Here is a tiny trained network, its code and every weight. The questions are about switching its units off for an input and a target symbol, where a switched-off unit gives its printed mean instead of its output.

import numpy as np


def w(rows, s, z=0):
    codes = np.array(rows[::2]) - 128.0
    scale = np.full(codes.shape[1], s)
    scale[-1] = z or s
    return codes * scale


def norm(h):
    return h / np.sqrt((h * h).mean(-1, keepdims=True) + 1e-5)


def f(y):
    return np.maximum(y, 0)


def softmax(a):
    e = np.exp(a - a.max(-1, keepdims=True))
    return e / e.sum(-1, keepdims=True)


def log_softmax(a):
    a = a - a.max(-1, keepdims=True)
    return a - np.log(np.exp(a).sum(-1, keepdims=True))


def net(x, mask):
    ids = ['ΓΦΩβηψ'.index(c) for c in x.split()]
    T = len(ids)
    res = E[ids] + P[:T]
    u = 0
    for l in range(2):
        q, k, v = (norm(res) @ M[l].T for M in (Q, K, V))
        z = softmax(np.where(np.tri(T) > 0, q @ k.T / 2**0.5, -1e9)) @ v
        res = res + np.where(mask[u], z, O[l][:, -1]) @ O[l][:, :-1]
        u += 1
        y = f(norm(res) @ A[l][:, :-1].T + A[l][:, -1])
        res = res + np.where(mask[u : u + 4], y, B[l][:, -1]) @ B[l][:, :-1]
        u += 4
    return log_softmax(norm(res)[-1] @ U[:, :-1].T + U[:, -1])


Q, K, V, O, A, B = {}, {}, {}, {}, {}, {}
E = w([
[93,180,164],'Γ',
[170,106,150],'Φ',
[180,114,160],'Ω',
[164,97,145],'β',
[123,80,163],'η',
[178,234,7],'ψ',
],0.0015)
P = w([
[83,132,2],'0',
[251,228,103],'1',
[235,229,124],'2',
[230,227,137],'3',
[211,226,146],'4',
[203,224,157],'5',
[198,218,161],'6',
[187,212,164],'7',
[189,222,172],'8',
[164,205,168],'9',
],0.00067)
Q[0] = w([
[233,177,254],'L0H0',
[17,74,6],'L0H0',
],0.0036)
K[0] = w([
[12,5,39],'L0H0',
[251,245,230],'L0H0',
],0.0035)
V[0] = w([
[252,192,157],'L0H0',
[117,39,53],'L0H0',
],0.002)
O[0] = w([
[115,230,7,255],'L0H0',
[15,102,206,123],'L0H0',
],0.0019,0.0012)
A[0] = w([
[59,188,111,44],'L0N0',
[131,129,253,214],'L0N1',
[113,36,66,3],'L0N2',
[190,70,125,129],'L0N3',
],0.0029,0.0017)
B[0] = w([
[195,219,212,150],'L0N0',
[27,56,98,251],'L0N1',
[226,255,229,132],'L0N2',
[102,205,195,165],'L0N3',
],0.0024,0.0017)
Q[1] = w([
[3,193,155],'L1H0',
[34,26,239],'L1H0',
],0.0034)
K[1] = w([
[170,15,250],'L1H0',
[3,18,153],'L1H0',
],0.0031)
V[1] = w([
[108,6,100],'L1H0',
[216,176,196],'L1H0',
],0.0019)
O[1] = w([
[225,196,230,9],'L1H0',
[23,5,133,199],'L1H0',
],0.0015)
A[1] = w([
[41,225,133,1],'L1N0',
[168,38,64,45],'L1N1',
[41,252,197,83],'L1N2',
[63,88,175,125],'L1N3',
],0.0027,0.0013)
B[1] = w([
[137,190,249,192],'L1N0',
[168,101,208,161],'L1N1',
[95,253,202,248],'L1N2',
[92,96,40,197],'L1N3',
],0.0031,0.0015)
U = w([
[249,10,246,166],'Γ',
[15,13,63,231],'Φ',
[234,212,10,128],'Ω',
[17,251,238,154],'β',
[20,57,236,3],'η',
[253,180,19,87],'ψ',
],0.0035,0.0027)

Each question gives the input, a string of symbols that net reads in full, and the target symbol t.
The units are the heads (2 rows each of Q, K, V and O) and the neurons (one row each of A and B). Each row of codes is followed by its name. A weight is (code - 128) times the scale printed after its matrix; where a second scale follows, it is the last column's (O, A, B and U).
mask holds one flag per unit, layer by layer, with each layer's heads first. A switched-off unit (its flag False) gives its mean, the last column of its rows in O or B, instead of its output. The means were averaged over made-up inputs and are rounded, as every weight is.
A unit's drop is (log p(t) with every unit on - log p(t) with that unit switched off) / (log p(t) with every unit on - log p(t) with every unit switched off).
most important unit: the unit with the biggest drop
k most important neurons: the k neurons with the biggest drops, biggest first
k most important neurons of layer l: the k neurons of layer l with the biggest drops, biggest first
drop when u is switched off: that unit's drop, to one decimal
input Γ β η Φ Φ, target Γ: most important unit -> L1H0
input Ω Ω ψ Γ Γ ψ β η β Φ, target Ω: 3 most important neurons -> L1N2, L0N1, L1N3
input Φ η ψ Φ β Ω, target Φ: 2 most important neurons -> L0N2, L1N2
input ψ Γ Γ Ω ψ η Ω η β, target ψ: 2 most important neurons of layer 0 -> L0N1, L0N3
input ψ Γ η, target Φ: 2 most important neurons -> L1N2, L0N3
input Γ ψ Ω, target Γ: 3 most important neurons -> L0N0, L1N2, L0N1
input Ω β Γ Φ ψ ψ Ω ψ Γ Ω, target Ω: 3 most important neurons -> L1N2, L1N3, L1N0
input Ω Γ Γ β Φ β ψ β, target Ω: 2 most important neurons -> L0N1, L1N2
input ψ β Γ ψ Φ Γ β Φ η Φ, target ψ: 4 most important neurons -> L1N2, L0N1, L1N0, L1N3
input ψ Γ Γ Γ ψ ψ Φ β Ω, target ψ: 3 most important neurons -> L1N2, L1N0, L1N3
input Φ Γ ψ ψ β ψ ψ β Ω, target Φ: 2 most important neurons -> L0N1, L1N2
input Φ Ω ψ η, target Φ: 2 most important neurons of layer 0 -> L0N1, L0N2
input ψ ψ η Γ η Φ Γ Φ Γ Ω, target ψ: 2 most important neurons of layer 0 -> L0N3, L0N1
input Γ Γ Γ Γ β, target Γ: most important neuron of layer 1 -> L1N1
input Γ ψ β Γ β Φ η Φ, target Γ: drop when L0H0 is switched off -> 1.2
input ψ Ω β Γ ψ Ω β β Φ, target ψ: drop when L0N1 is switched off -> 0.1
input Ω Φ Γ η ψ β, target Ω: drop when L1N2 is switched off -> 0.3
input Γ β Ω, target Γ: drop when L0N0 is switched off -> 0.2
